Q:
array([[49, 39, 40, 37, 43, 53, 41, 40, 45, 37, 50, 41],
       [40, 51, 24, 30, 24, 30, 29, 32, 47, 37, 48, 35],
       [40, 47, 25, 30, 29, 31, 27, 35, 62, 45, 32, 48],
       [44, 41, 48, 38, 50, 43, 41, 44, 27, 49, 44, 40],
       [39, 45, 35, 40, 34, 36, 36, 40, 49, 39, 39, 43],
       [34, 41, 42, 46, 37, 49, 34, 39, 49, 37, 29, 52],
       [56, 31, 62, 44, 65, 76, 56, 46, 24, 38, 60, 42],
       [46, 30, 36, 38, 33, 29, 26, 50, 45, 36, 29, 40]])
A: 49

Q:
array([[  56, -113, -292,  121,  131, -456, -139,  -76, -442, -121, -526,
        -401, -249,  156, -167],
       [-666,   44, -419, -695, -159, -159,  268, -169, -331,   65, -159,
        -231,   90,  140,  116],
       [-704, -159, -530, -745, -416,   94,  379, -145, -358,   17,   93,
        -159,  295,   61,  191],
       [  -6, -159, -159, -159,   89, -159, -188, -265,   40, -259, -395,
         374,   66,  -74,  578],
       [-159, -161, -112,  147, -159, -159, -246, -123, -508, -159, -188,
        -411, -574, -592, -373],
       [  57, -159, -358,   18,  193, -159, -159, -269,  172, -159,  -98,
        -135,  229,  353,   79],
       [-414, -313, -227, -371, -290, -253,  137,  117, -178,  -66, -159,
        -132, -328, -159, -159]])
A: 56

Q:
array([[5, 6, 5, 5, 4, 4, 6, 5, 7, 3],
       [6, 6, 6, 5, 6, 6, 3, 5, 4, 5],
       [4, 4, 4, 3, 3, 5, 5, 6, 5, 5],
       [3, 4, 2, 5, 4, 4, 7, 6, 5, 5],
       [5, 6, 5, 6, 7, 5, 4, 5, 3, 5],
       [3, 5, 5, 4, 4, 5, 5, 4, 5, 5],
       [3, 4, 4, 6, 5, 5, 7, 3, 4, 5],
       [4, 6, 5, 6, 7, 6, 3, 6, 5, 4]])
A: 5

Q:
array([[4, 4, 5, 4, 5, 5, 4, 4, 5, 4, 5, 4, 5, 5, 4, 5],
       [4, 6, 4, 5, 6, 4, 2, 4, 6, 7, 5, 6, 7, 5, 7, 2],
       [6, 4, 5, 4, 5, 5, 5, 5, 4, 5, 5, 5, 4, 4, 5, 5],
       [5, 4, 5, 4, 4, 6, 4, 4, 5, 4, 5, 4, 4, 5, 4, 5],
       [4, 4, 6, 5, 6, 4, 4, 5, 5, 5, 5, 5, 6, 4, 5, 5],
       [5, 5, 4, 6, 6, 4, 3, 5, 5, 7, 4, 7, 7, 5, 6, 2],
       [5, 6, 5, 6, 3, 6, 5, 4, 5, 5, 5, 6, 3, 4, 5, 5],
       [4, 7, 4, 1, 6, 6, 2, 3, 6, 6, 5, 4, 5, 3, 7, 4]])
A: 4

Q:
array([[176, 193,  53, 125, 139, 104],
       [146, 141,  44, 119, 116,  97],
       [148, 144,  42, 119, 117,  97],
       [162, 168,  42, 121, 127,  99],
       [154, 152,  41, 120, 120,  97],
       [167, 176,  45, 122, 130, 100],
       [158, 161,  41, 120, 124,  97],
       [171, 183,  47, 123, 135, 101],
       [174, 191,  51, 124, 137, 103]])
A: 176
---
[[ 0.78 -1.50  1.85 -1.79 -2.27  0.42  0.66]
 [ 2.10 -1.49  1.62  1.30 -0.33 -2.35  2.63]
 [ 3.89 -3.81 -2.18 -2.55  0.69 -6.84  3.36]] -> -2.35

[[-1.99  1.87 -1.91  2.72 -2.23]
 [ 2.52 -4.00  2.43 -5.15  4.13]] -> -5.15

[[2.24 1.73 1.30 6.98]
 [0.18 2.83 4.20 5.04]] -> 4.20

[[-4.83  3.66 -5.81  1.71 -0.86]
 [ 2.19 -6.84  4.24  2.17  0.35]
 [-3.34  1.35 -6.13  4.84 -0.67]] -> 2.17

[[-0.23  0.07 -0.12 -0.03]
 [ 2.30 -0.45  4.36 -2.79]
 [ 0.99  4.01 -1.93  6.30]] -> 4.36

[[-1.18 -6.19 -2.29 -6.09  0.28 -3.20]
 [-2.25  0.78 -4.30  0.90 -4.58  4.54]
 [ 1.07 -1.92  2.03 -1.93 -0.49  0.58]] -> -4.58
---
[[-2.18 -6.09  4.52 -0.42  2.28  0.28 -6.16]
 [-0.48  2.18  1.37 -0.10 -1.17  0.18 -1.51]] -> 1.37

[-5.47  0.75  0.14  1.12  5.51] -> -5.47

[-2.24  0.08 -1.83 -5.99 -1.69  0.23] -> 0.08

[[ 0.19  0.01  0.22  3.60  3.70]
 [ 5.06  0.90 -0.03  0.09  1.81]] -> 5.06

[-5.37 -2.69 -3.89 -3.07  1.46] -> -5.37

[[ 3.85  5.45  5.57  0.63 -0.20]
 [ 0.86 -1.53  4.93 -2.06 -3.55]
 [ 0.38  0.42 -0.90  2.91  2.34]] -> 0.38

[[ 0.68 -0.51  0.19 -0.37 -6.97 -0.35]
 [-0.73  0.14  0.08  0.02 -1.33  0.00]] -> 0.14

[[ 0.65 -3.65 -1.47 -3.51  3.03 -3.06 -4.08]
 [ 5.10  0.81 -0.44 -2.57 -0.91  2.02 -0.12]] -> -0.44
---
array([[-14, -24,  21, -29,  23, -35, -14, -27,   9,   0, -26, -21,  25,
         20, -34,   3],
       [ 37, -22,  -4,  17,   2,  24,  41,  30, -28, -25,  41, -25, -34,
         11,   2,  32],
       [-34,  23,  10, -14,  11, -15, -37, -25,  38,  30, -38,  27,  39,
          3,   4, -25],
       [ -3,  46, -41,  33, -36,  21, -14,  18,  20,  30,  -5,  42,  -5,
        -25,  49, -24],
       [ -3,  44, -32,  29, -29,  17, -21,  14,  29,  29,  -8,  45,   5,
        -25,  46, -24],
       [ 37, -24,   4,  13,   6,  15,  45,  27, -32, -26,  40, -26, -35,
         13, -13,  36],
       [-15, -30,  28, -23,  27, -22,  -9, -27,  -1,  -3, -18, -29,  26,
         24, -35,  16]])	-14

array([[ 584,  592,  340,  -98, -618, -810,  278,   77, -309, -716, -579,
        -679,  357],
       [ -79, -232,  549, -728, -386,  336, -612, -319, -605, -525, -429,
        -576, -546],
       [-389,  403, -472,  -16,  406,  594,   88, -568, -521,  309, -181,
          75, -122],
       [-646,  386, -529, -816, -530, -381,  287,  164,  284, -869, -581,
        -779,  606],
       [-830, -653, -711,  570, -633, -387,  440, -329, -735,  -67,  -33,
          84, -812],
       [ 433, -464, -786, -255, -442,  588, -277, -651,  296,  310,    5,
          66,    9],
       [ 360,  431, -516,   55,  357, -379,  267,  344,  514,  -19, -811,
        -610,  -49]])	584

array([[2, 1, 1, 2, 2, 2, 2, 1, 3, 2, 2, 2, 2, 2, 1, 2],
       [1, 1, 2, 1, 2, 1, 1, 2, 1, 2, 3, 2, 1, 2, 2, 1],
       [1, 3, 2, 1, 3, 2, 2, 2, 2, 2, 3, 2, 1, 3, 2, 2],
       [2, 2, 3, 2, 7, 1, 2, 3, 2, 3, 3, 1, 1, 2, 5, 1],
       [3, 3, 1, 2, 1, 1, 3, 1, 2, 1, 6, 3, 2, 2, 2, 4],
       [3, 2, 2, 1, 3, 1, 2, 3, 1, 1, 1, 1, 3, 2, 1, 2],
       [3, 2, 2, 3, 2, 3, 2, 2, 3, 8, 4, 2, 1, 2, 2, 1],
       [4, 3, 3, 4, 2, 2, 2, 5, 3, 2, 2, 2, 2, 1, 3, 2],
       [4, 2, 1, 1, 1, 2, 1, 3, 1, 2, 2, 4, 2, 3, 2, 3],
       [4, 3, 1, 2, 1, 3, 1, 1, 3, 1, 4, 3, 1, 2, 4, 2],
       [1, 3, 2, 2, 3, 2, 2, 1, 1, 4, 3, 2, 2, 2, 2, 4],
       [1, 3, 3, 2, 4, 2, 2, 3, 2, 1, 2, 2, 3, 2, 4, 2]])	2

array([[1, 1, 1, 1, 1, 1, 2, 7, 5, 1, 1, 1, 1, 1],
       [1, 1, 1, 1, 1, 1, 2, 6, 5, 1, 1, 1, 1, 1],
       [7, 2, 1, 1, 1, 1, 1, 1, 1, 1, 1, 1, 1, 1],
       [1, 1, 4, 7, 2, 1, 1, 1, 1, 1, 1, 1, 1, 1],
       [1, 1, 1, 1, 1, 1, 1, 1, 1, 1, 1, 3, 7, 3],
       [1, 1, 1, 1, 2, 6, 5, 1, 1, 1, 1, 1, 1, 1],
       [1, 1, 1, 1, 2, 6, 6, 1, 1, 1, 1, 1, 1, 1],
       [1, 1, 1, 1, 1, 1, 1, 6, 6, 3, 1, 1, 1, 1],
       [1, 1, 1, 1, 1, 1, 3, 7, 4, 1, 1, 1, 1, 1],
       [1, 1, 1, 1, 1, 1, 1, 1, 6, 5, 1, 1, 1, 1],
       [1, 1, 1, 1, 1, 4, 6, 4, 1, 1, 1, 1, 1, 1]])	1

array([[ -3,  29, -13, -23,  12,  -8,  -6, -17, -12],
       [-12,   1,  26,   1,  27, -24,  23, -13, -22],
       [ -7,  -3,  -1,   4,  20,  12,  10,  25,   0],
       [-16,  -8,  14,   4,  25,  -2, -12,  13,   0],
       [-11,  19,  -6, -12, -19,  -9,  31, -12,   7],
       [ -6,  -2,  12, -31,  17, -13, -39,  -2, -27],
       [ 17,  31, -23,  -1,  30, -16,  25, -14, -20]])	-3
